Moves between elements:
Q119: κ>none, φ>Q554, ψ>none, ρ>none, π>Q822, ω>Q439
Q348: κ>Q948, φ>Q484, ψ>Q376, ρ>Q589, π>Q852, ω>Q135
Q976: κ>none, φ>none, ψ>Q627, ρ>Q102, π>none, ω>Q837
Q439: κ>Q134, φ>Q746, ψ>Q875, ρ>Q56, π>Q18, ω>Q119
Q135: κ>Q627, φ>none, ψ>none, ρ>Q913, π>none, ω>Q348
Q484: κ>Q595, φ>Q348, ψ>none, ρ>Q635, π>none, ω>none
Q555: κ>Q661, φ>Q875, ψ>Q746, ρ>Q711, π>Q103, ω>Q988
Q822: κ>Q255, φ>Q997, ψ>Q672, ρ>Q900, π>Q119, ω>Q18
Q837: κ>Q376, φ>Q599, ψ>Q948, ρ>Q103, π>Q711, ω>Q976
Q514: κ>Q227, φ>Q961, ψ>Q635, ρ>none, π>none, ω>none
Q711: κ>none, φ>none, ψ>Q799, ρ>Q555, π>Q837, ω>none
Q583: κ>none, φ>none, ψ>none, ρ>Q554, π>Q627, ω>Q799
Q661: κ>Q555, φ>none, ψ>Q834, ρ>none, π>Q961, ω>none
Q554: κ>Q992, φ>Q119, ψ>Q988, ρ>Q583, π>Q997, ω>Q746
Q134: κ>Q439, φ>Q834, ψ>none, ρ>none, π>Q635, ω>none
Q376: κ>Q837, φ>none, ψ>Q348, ρ>Q961, π>none, ω>none
Q961: κ>Q103, φ>Q514, ψ>Q589, ρ>Q376, π>Q661, ω>Q483
Q255: κ>Q822, φ>Q913, ψ>none, ρ>none, π>none, ω>Q635
Q834: κ>Q746, φ>Q134, ψ>Q661, ρ>Q852, π>Q589, ω>Q992
Q627: κ>Q135, φ>Q900, ψ>Q976, ρ>Q997, π>Q583, ω>Q948
Q988: κ>none, φ>none, ψ>Q554, ρ>none, π>Q102, ω>Q555
Q746: κ>Q834, φ>Q439, ψ>Q555, ρ>Q799, π>Q97, ω>Q554
Q852: κ>Q799, φ>none, ψ>none, ρ>Q834, π>Q348, ω>none
Q799: κ>Q852, φ>Q56, ψ>Q711, ρ>Q746, π>Q948, ω>Q583
Q97: κ>Q589, φ>Q18, ψ>Q103, ρ>Q948, π>Q746, ω>Q997
Q56: κ>none, φ>Q799, ψ>none, ρ>Q439, π>Q595, ω>none
Q997: κ>Q913, φ>Q822, ψ>Q102, ρ>Q627, π>Q554, ω>Q97
Q102: κ>Q483, φ>Q672, ψ>Q997, ρ>Q976, π>Q988, ω>Q103
Q103: κ>Q961, φ>Q227, ψ>Q97, ρ>Q837, π>Q555, ω>Q102
Q635: κ>Q18, φ>Q589, ψ>Q514, ρ>Q484, π>Q134, ω>Q255
Q18: κ>Q635, φ>Q97, ψ>Q227, ρ>Q595, π>Q439, ω>Q822
Q948: κ>Q348, φ>Q595, ψ>Q837, ρ>Q97, π>Q799, ω>Q627
Q595: κ>Q484, φ>Q948, ψ>Q599, ρ>Q18, π>Q56, ω>Q900
Q599: κ>none, φ>Q837, ψ>Q595, ρ>Q227, π>none, ω>none
Q672: κ>none, φ>Q102, ψ>Q822, ρ>none, π>none, ω>Q227
Q227: κ>Q514, φ>Q103, ψ>Q18, ρ>Q599, π>Q875, ω>Q672
Q992: κ>Q554, φ>none, ψ>none, ρ>none, π>Q913, ω>Q834
Q900: κ>none, φ>Q627, ψ>none, ρ>Q822, π>none, ω>Q595
Q483: κ>Q102, φ>none, ψ>Q913, ρ>none, π>none, ω>Q961
Q875: κ>none, φ>Q555, ψ>Q439, ρ>none, π>Q227, ω>none
Q589: κ>Q97, φ>Q635, ψ>Q961, ρ>Q348, π>Q834, ω>Q913
Q913: κ>Q997, φ>Q255, ψ>Q483, ρ>Q135, π>Q992, ω>Q589

In the rows, 142 stands for zero.

The rows follow the links: the fewer symbols apart two elements are, the more alike their rows tend to be.

Each row is also shifted at random along 3 hidden directions that mean nothing.

Some elements, each with a row of numbers:
Q711 [ 145  156  121  115  141  161  171  132  146  104  188  115   94  136  167  152  168  142  144  147  112  103  113  173  124  143  131  132  121  117  146  141  146  175  168  125  108  141  108  165  135  181  162  139  132   96]
Q56 [ 137  116  137  127  115  141  131  158   71  131  150  152  149  143  193  128  123  177  104  131  110  124  157  182  123  206  145  123  172  150  146  178  135  194  117   99  133  182  167  176  140  159  164  133  191  153]
Q661 [ 114  144  150  135  141  138  123  129  181  134  137  124  132  103  119  158  145   65  140  184  171  111  160   99   96  150  119  142   88  154  170  129  131  109  191  150  168  101  100  143  223  178  134  121   75  135]
Q554 [ 158  156  147  153  148  169  107  146  199  176  124  105  225  145  134  156   94  153  169  118  184  104  154  130  164   99  160  131  154  152  122  202   98  114  148  115  147   99  195  158  157  160  110  186  124  140]
Q484 [ 141  131  123  142  118  154  175  100  122   96  133  133   75  125  118  154  198  147  191  134  112  206  100  165  133  193  118  176  147  130  189   61  208  176  126  198  171  137   93  101  175  153  179  141  129  134]
Q255 [ 150  146  115  172  147  118  163  137  124  195   90  126  148  147  136  123  125  129  131  111  168  169  148  106  161  163  163  178  161  180  128  147  135  126  136  125  188  121  168  138  152  129  149  154  132  172]
Q102 [ 146  139  134  141  161  149  156  150  178  175  146  146  154  173  133  144  135  140  156  152  169  123  147  137  182   55  134  127  139  152  133  138  128   98  168  154  133  134  178  137  104  128  114  147  152  150]
Q583 [ 148  174   94  130  135  131  173  145  136  136  185  164  110  190  206  163  134  184  208  119  154  174  140  181  160  128  127  160  172   74   88  123  204  167   89  166  128  148  135  146  103  168  151  174  227   82]
Q837 [ 139  133  186  123  158  184  131  166  111  140  174  157  168  139  138  130  176  164   88  156  107  107  142  192  143  133  134   82  158  111  106  194  107  135  161   98  116  165  143  154   60  148  117  125  180  148]
Q900 [ 174  159  104  153  138  145  176  121  139  157  133  145  107  157  157  154  155  190  196  100  134  156  129  143  184  147  150  161  179  150  145  103  162  161  121  158  135  162  153  154  133  129  161  188  145  111]
Q595 [ 162  119  171  151  120  188  129  130  119  109  151   98  171  123  123  130  167  212  151  123   89  163  123  171  168  161  157  120  193  150  164  152  109  171  143  113  136  170  153  133  116  146  143  163  112  178]
Q439 [ 119  107  154  146  120  156   93  109  127  130  165  146  167  152  146  122  113  141  133  165  145  148  159  161  124  162  137  133  114  142  199  133  126  174  133  165  131  168  176  162  206  126  124  127  163  189]
Q997 [ 159  187  108  137  171  101  162  162  167  164  144  155  158  165  155  183  104  179  181  123  174  129  139  126  172   97  158  155  173  136  113  155  165  153  108  153  134  147  142  108   87  126  126  182  133  113]
Q589 [ 139  172  167  144  141  102  152  167  152  124  153  183  167  109  161  159  161  126  132  149  103  180  141  143   87  173  148  130  141  137  118  172  149  130  129  117  155  143  101   86  103  124  155  131  162  141]
Q97 [ 152  182  176  148  157  154  105  113  184  103  152  146  187  106   86  162  122  131  167  168  123  128  125  110  101  101  130  129  118  156  170  126  105  141  172  185  137  127  140  137  190  122  131  152   84  153]
Q18 [ 142  130  149  129  127  121  138  152  117  129  133  134  155  139  111  125  118  146  122  156  129  137  121  134  114  166  172  162  154  189  183  118  126  204  138  152  129  163  138  129  169  104  147  148  119  195]

Start, symbols taken left to right, then the element you end at.
Answers are names.
[ 131  161  143  118  137  101  113  142  160  101  188  173  161  140  165  178   97  137  135  175  153  129  156  151   97  133  148  130  111  132  159  152  153  186  119  141  114  151  131  118  143  135  144  122  161  130]
ω φ φ -> Q554
[ 153  160   88  150  126  117  150  118  196  131  125  133   94  142  135  186  150  108  238  132  180  179  134  112  155  117  144  185  125  139  132   98  192  131  123  206  149   91  110  130  189  179  167  172  136   82]
ω φ π -> Q635
[ 145  142  183  157  151  165  137  114  149  125  129  148  139   93  124  153  166  125  171  156  100  183  121  151  123  158  106  134  139  109  155  132  122  104  144  172  174   99  107  126  171  146  165  138  121  128]
φ κ φ ρ ρ -> Q948
[ 143  154  132  141  169  105  165  174  144  202  110  172  144  168  153  120  132   99  116  125  181  124  169  116  140  124  133  155  125  138  111  168  150   73  161  119  171  130  138  162  113  144  143  119  162  131]
ω ω ω φ φ -> Q961
[ 143  127  194  139  152  193  101  138  160  124  146  132  200  123  154  131  123  148  112  174  131  109  158  159  104  156  142   85  132  110  134  198   55  146  140  114  133  141  183  185  171  176  133  163  145  156]
φ φ κ -> Q852
[ 122   99  135  148  103  109  124  120  129  156   92  168  142  143  146  140  110   87  112  149  149  146  174  145  100  222  156  154  117  159  171  156  134  148  127  110  185  142  128  155  207  128  148  126  153  185]
π κ π π ω -> Q822
[ 126  150  150  101  162  112  147  192  100  152  167  219  145  161  158  119  143  109   89  169  157  106  197  146  110  133  112  113  105  117  148  134  172  135  167  151  112  179  108  140  124  112  142   82  181  150]
φ ψ ω -> Q822
[ 123  110  175  162  142  133   95  183  163  143  134  138  212  106  170  166  129   98   85  148  134  154  153  187   96  154  163  111  150  140  114  236   94  117  117   78  156  116  156  115   98  159  117  116  192  163]
π ω ω -> Q589
[ 164  182  125  168  136  130  170  132  201  141  134  128  141  137  116  181  171  140  191  117  152  217  118  133  157   79  161  167  149  130  116  123  157   74  129  173  155  105  147   99  104  149  124  169  151  139]
ψ κ φ -> Q672
[ 132  135  164  123  136  167  105  110  172  112  167  124  149  144  119  150  142  107  160  186  158  101  151  143  115   88  108  131   68  135  164  126  149  140  188  183  112  107  124  156  199  136  118  127  117  148]
π ψ ω -> Q997
[ 140   95  145  145  131  155  125  163  105  147  166  136  148  135  131  103  159  168   93  140  124  148  169  169  160  135  156  123  140  179  161  149  149  157  146  126  131  195  158  134   95  105   97  104  189  196]
ρ φ ω ψ -> Q627
[ 136  129  166  154  147  145  143  150  150  123  171  161  142  124  124  145  186   96  138  174  123  178  153  146  128  131  123  119  105  142  150  127  171   75  152  168  153  121  110  111  116  135  125   96  153  142]
φ ψ ω ω ω -> Q255
[ 173  172  184  121  171  151  150  143  124  115  167  156  146  134  136  142  141  172  142  153  121  126  106  148  114  171  119  117  151  123  146  152  110  159  149  134  137  167  116  139  141  145  174  146  115   90]
φ ψ φ -> Q837
